Here is a tiny trained network, its code and every weight. The questions are about switching its units off for an input and a class, where a switched-off unit gives its printed mean instead of its output.

import numpy as np


def w(rows, s, z=0):
    codes = np.array(rows[::2]) - 128.0
    scale = np.full(codes.shape[1], s)
    scale[-1] = z or s
    return codes * scale


def norm(h):
    return h / np.sqrt((h * h).mean(-1, keepdims=True) + 1e-5)


def f(y):
    return np.maximum(y, 0)


def log_softmax(a):
    a = a - a.max(-1, keepdims=True)
    return a - np.log(np.exp(a).sum(-1, keepdims=True))


def net(x, mask):
    res = np.array(x, float).reshape(1, 7) / 4 @ E
    u = 0
    for l in range(2):
        y = f(norm(res) @ A[l][:, :-1].T + A[l][:, -1])
        res = res + np.where(mask[u : u + 3], y, B[l][:, -1]) @ B[l][:, :-1]
        u += 3
    return log_softmax(norm(res)[-1] @ U[:, :-1].T + U[:, -1])


A, B = {}, {}
E = w([
[140,127,123,120,132,149,124,153],'x0',
[140,141,130,150,99,106,118,138],'x1',
[136,125,109,122,144,141,145,120],'x2',
[182,235,100,3,130,125,82,58],'x3',
[88,141,72,194,150,198,58,106],'x4',
[132,125,129,121,133,137,120,144],'x5',
[129,120,151,134,127,123,114,120],'x6',
],0.0053)
A[0] = w([
[100,22,173,253,200,132,204,218,39],'0.n1',
[203,94,94,26,3,246,138,19,180],'0.n2',
[90,81,26,254,192,181,2,101,4],'0.n3',
],0.0036,0.0021)
B[0] = w([
[120,131,105,98,156,70,99,109,254],'0.n1',
[89,137,112,139,100,81,78,138,239],'0.n2',
[102,159,255,199,71,198,184,152,224],'0.n3',
],0.0077,0.0042)
A[1] = w([
[97,5,120,226,180,85,163,202,48],'1.n1',
[144,56,142,68,108,66,182,176,7],'1.n2',
[191,78,187,62,93,87,254,150,42],'1.n3',
],0.0053,0.0014)
B[1] = w([
[219,185,11,17,203,41,97,100,254],'1.n1',
[114,139,203,190,69,231,153,70,217],'1.n2',
[47,105,154,196,87,254,127,186,229],'1.n3',
],0.0072,0.0047)
U = w([
[162,166,93,38,140,32,76,54,250],'0',
[96,138,205,197,57,254,191,79,6],'1',
],0.0062,0.0013)

Each question gives the input, the list of numbers given to net, and the class t.
The units are the neurons (one row each of A and B). Each row of codes is followed by its name. A weight is (code - 128) times the scale printed after its matrix; where a second scale follows, it is the last column's (A, B and U).
mask holds one flag per neuron, layer by layer. A switched-off neuron (its flag False) gives its mean, the last column of its row in B, instead of its output. The means were averaged over made-up inputs and are rounded, as every weight is.
A unit's drop is (log p(t) with every unit on - log p(t) with that unit switched off) / (log p(t) with every unit on - log p(t) with every unit switched off).
The circuit of an input: a set's keep is (log p(t) with only the set's units on - log p(t) with every unit switched off) / (log p(t) with every unit on - log p(t) with every unit switched off). Starting from all 6 units, units are removed one at a time, each time the one whose removal leaves the highest keep (on an exact tie, the one counted first), for as long as the keep stays at least 0.8.
units of the circuit, in order: the units of the circuit, biggest drop first
k most important neurons: the k neurons with the biggest drops, biggest first
drop when u is switched off: that unit's drop, to one decimal
input [8,1,-8,-4,3,1,1], class 0: 2 most important neurons	(1.n1; 0.n1)
input [8,6,-7,2,-3,2,-7], class 1: units of the circuit, in order	(1.n1)
input [-1,4,-6,6,-7,5,-8], class 1: 3 most important neurons	(1.n1; 0.n1; 1.n3)
input [-7,4,8,4,5,2,0], class 1: 3 most important neurons	(1.n1; 0.n3; 0.n1)
input [1,-2,-3,-1,1,-7,7], class 0: 2 most important neurons	(1.n3; 1.n2)
input [6,8,8,-7,-5,-2,-7], class 0: 3 most important neurons	(1.n1; 0.n1; 0.n3)
input [-4,-3,6,-7,6,-2,-2], class 0: 3 most important neurons	(1.n1; 0.n1; 1.n3)
input [5,-5,5,3,-4,1,-1], class 1: drop when 1.n1 is switched off	1.1
input [1,-2,4,4,-6,-4,6], class 1: drop when 1.n1 is switched off	0.4
input [-4,4,-7,3,-8,4,4], class 1: drop when 1.n3 is switched off	0.1
input [7,-6,8,-4,3,3,-3], class 0: drop when 0.n1 is switched off	0.1
